Here is a tiny trained network, its code and every weight. The questions are about switching its units off for an input and a class, where a switched-off unit gives its printed mean instead of its output.

import numpy as np


def w(rows, s, z=0):
    codes = np.array(rows[::2]) - 128.0
    scale = np.full(codes.shape[1], s)
    scale[-1] = z or s
    return codes * scale


def norm(h):
    return h / np.sqrt((h * h).mean(-1, keepdims=True) + 1e-5)


def f(y):
    return y / 2 * (1 + np.tanh(0.7978845608 * (y + 0.044715 * y**3)))


def log_softmax(a):
    a = a - a.max(-1, keepdims=True)
    return a - np.log(np.exp(a).sum(-1, keepdims=True))


def net(x, mask):
    res = np.array(x, float).reshape(1, 5) / 4 @ E
    u = 0
    for l in range(3):
        y = f(norm(res) @ A[l][:, :-1].T + A[l][:, -1])
        res = res + np.where(mask[u : u + 11], y, B[l][:, -1]) @ B[l][:, :-1]
        u += 11
    return log_softmax(norm(res)[-1] @ U[:, :-1].T + U[:, -1])


A, B = {}, {}
E = w([
[235,131,145,187,123],'x0',
[102,133,12,189,167],'x1',
[111,86,145,163,67],'x2',
[159,1,179,110,198],'x3',
[127,130,126,128,126],'x4',
],0.0067)
A[0] = w([
[167,122,152,115,78,143],'0.n0',
[111,180,91,58,88,150],'0.n1',
[161,165,83,104,198,204],'0.n2',
[144,185,111,140,102,167],'0.n3',
[220,133,120,146,115,52],'0.n4',
[66,107,141,113,126,4],'0.n5',
[128,129,88,195,189,90],'0.n6',
[182,202,117,108,81,113],'0.n7',
[113,131,112,186,74,38],'0.n8',
[125,109,206,113,102,149],'0.n9',
[9,130,188,156,133,148],'0.n10',
],0.012,0.0025)
B[0] = w([
[80,155,172,58,163,198],'0.n0',
[126,44,149,73,153,231],'0.n1',
[254,118,146,67,76,211],'0.n2',
[168,55,196,169,88,212],'0.n3',
[80,133,211,221,217,201],'0.n4',
[123,148,111,172,196,158],'0.n5',
[177,193,148,108,142,208],'0.n6',
[75,128,165,93,66,237],'0.n7',
[150,41,134,80,178,167],'0.n8',
[225,153,189,69,196,253],'0.n9',
[153,143,185,177,153,235],'0.n10',
],0.0063,0.0043)
A[1] = w([
[136,214,156,196,11,104],'1.n0',
[88,126,130,184,160,182],'1.n1',
[21,167,104,42,159,118],'1.n2',
[138,153,154,148,66,1],'1.n3',
[90,156,209,62,174,178],'1.n4',
[178,86,48,164,104,77],'1.n5',
[160,59,126,139,92,178],'1.n6',
[69,231,129,98,8,155],'1.n7',
[198,103,119,144,183,130],'1.n8',
[36,63,122,63,126,39],'1.n9',
[122,149,55,2,169,168],'1.n10',
],0.0084,0.0033)
B[1] = w([
[49,39,167,153,237,154],'1.n0',
[142,196,160,104,5,146],'1.n1',
[113,132,236,214,186,153],'1.n2',
[176,156,57,183,227,121],'1.n3',
[204,114,172,109,110,254],'1.n4',
[135,215,130,124,90,140],'1.n5',
[38,181,52,93,44,162],'1.n6',
[128,2,86,35,230,157],'1.n7',
[2,62,110,129,75,184],'1.n8',
[81,131,124,239,135,143],'1.n9',
[170,151,161,197,80,176],'1.n10',
],0.006,0.0068)
A[2] = w([
[216,117,192,189,155,185],'2.n0',
[46,187,149,75,182,139],'2.n1',
[164,121,189,99,187,82],'2.n2',
[110,47,32,115,184,121],'2.n3',
[91,154,74,51,168,106],'2.n4',
[113,125,190,141,25,165],'2.n5',
[135,100,223,24,72,254],'2.n6',
[254,194,160,42,88,112],'2.n7',
[120,20,73,60,95,152],'2.n8',
[139,209,3,205,137,143],'2.n9',
[119,119,158,104,138,94],'2.n10',
],0.0094,0.0036)
B[2] = w([
[28,123,138,175,151,208],'2.n0',
[207,65,254,222,120,130],'2.n1',
[109,160,127,120,85,182],'2.n2',
[158,47,167,71,81,136],'2.n3',
[91,69,156,159,108,122],'2.n4',
[100,194,53,179,162,172],'2.n5',
[156,121,42,142,107,255],'2.n6',
[50,147,80,128,85,196],'2.n7',
[62,97,92,68,185,156],'2.n8',
[154,128,228,44,68,151],'2.n9',
[197,128,115,220,180,141],'2.n10',
],0.0077,0.013)
U = w([
[115,107,223,242,164,144],'0',
[121,14,115,91,160,124],'1',
[170,156,198,60,49,130],'2',
[101,135,100,139,118,251],'3',
[101,155,66,141,108,163],'4',
[167,169,75,159,153,31],'5',
[226,171,103,134,227,7],'6',
[250,166,108,142,215,2],'7',
],0.015,0.0072)

Each question gives the input, the list of numbers given to net, and the class t.
The units are the neurons (one row each of A and B). Each row of codes is followed by its name. A weight is (code - 128) times the scale printed after its matrix; where a second scale follows, it is the last column's (A, B and U).
mask holds one flag per neuron, layer by layer. A switched-off neuron (its flag False) gives its mean, the last column of its row in B, instead of its output. The means were averaged over made-up inputs and are rounded, as every weight is.
A unit's drop is (log p(t) with every unit on - log p(t) with that unit switched off) / (log p(t) with every unit on - log p(t) with every unit switched off).
The circuit of an input: a set's keep is (log p(t) with only the set's units on - log p(t) with every unit switched off) / (log p(t) with every unit on - log p(t) with every unit switched off). Starting from the 12 units with the biggest drops (on a tie, the unit counted first), units are removed one at a time, each time the one whose removal leaves the highest keep (on an exact tie, the one counted first), for as long as the keep stays at least 0.8.
circuit, biggest first: the units of the circuit, biggest drop first
most important unit: the unit with the biggest drop
top k neurons: the k neurons with the biggest drops, biggest first
top k neurons in layer l: the k neurons of layer l with the biggest drops, biggest first
input [-4,2,-8,7,4], class 4: most important unit -> 0.n2
input [-8,-6,-1,-7,-3], class 0: circuit, biggest first -> [1.n2, 2.n1]
input [8,8,-1,4,-7], class 0: top 4 neurons in layer 2 -> [2.n0, 2.n6, 2.n2, 2.n7]
input [6,-3,-5,-7,7], class 1: circuit, biggest first -> [1.n7, 0.n7, 1.n0]
input [-1,4,-4,-6,-4], class 1: top 3 neurons -> [1.n7, 0.n9, 0.n7]
input [-6,3,8,-8,-8], class 1: top 2 neurons -> [1.n7, 0.n4]
input [5,-4,5,-6,4], class 1: top 3 neurons -> [1.n7, 0.n7, 1.n0]
input [-2,3,-7,6,-7], class 3: top 2 neurons in layer 1 -> [1.n10, 1.n7]
input [8,-7,-6,-1,0], class 0: top 2 neurons -> [0.n4, 2.n0]
input [-7,1,2,7,4], class 0: top 2 neurons -> [0.n2, 0.n3]
input [-2,8,1,-5,-7], class 2: top 3 neurons -> [2.n9, 0.n8, 1.n5]
input [-5,-3,-5,-3,1], class 0: top 3 neurons in layer 1 -> [1.n2, 1.n9, 1.n1]
input [3,-3,8,-3,-5], class 4: top 2 neurons -> [0.n8, 2.n6]
input [-8,0,6,-6,-6], class 0: most important unit -> 1.n2
input [7,3,-5,0,-4], class 0: top 2 neurons -> [0.n4, 2.n6]
input [2,-7,-8,-2,4], class 4: top 3 neurons -> [2.n7, 2.n6, 2.n9]
input [1,0,7,1,-5], class 4: top 3 neurons -> [1.n7, 0.n1, 1.n0]
input [8,4,-7,1,1], class 0: top 2 neurons -> [0.n4, 2.n6]
input [-2,-4,0,4,6], class 3: top 3 neurons in layer 2 -> [2.n7, 2.n0, 2.n9]
input [1,8,-4,-2,-3], class 2: circuit, biggest first -> [2.n9]
input [1,8,-6,6,-4], class 2: top 2 neurons in layer 2 -> [2.n9, 2.n6]
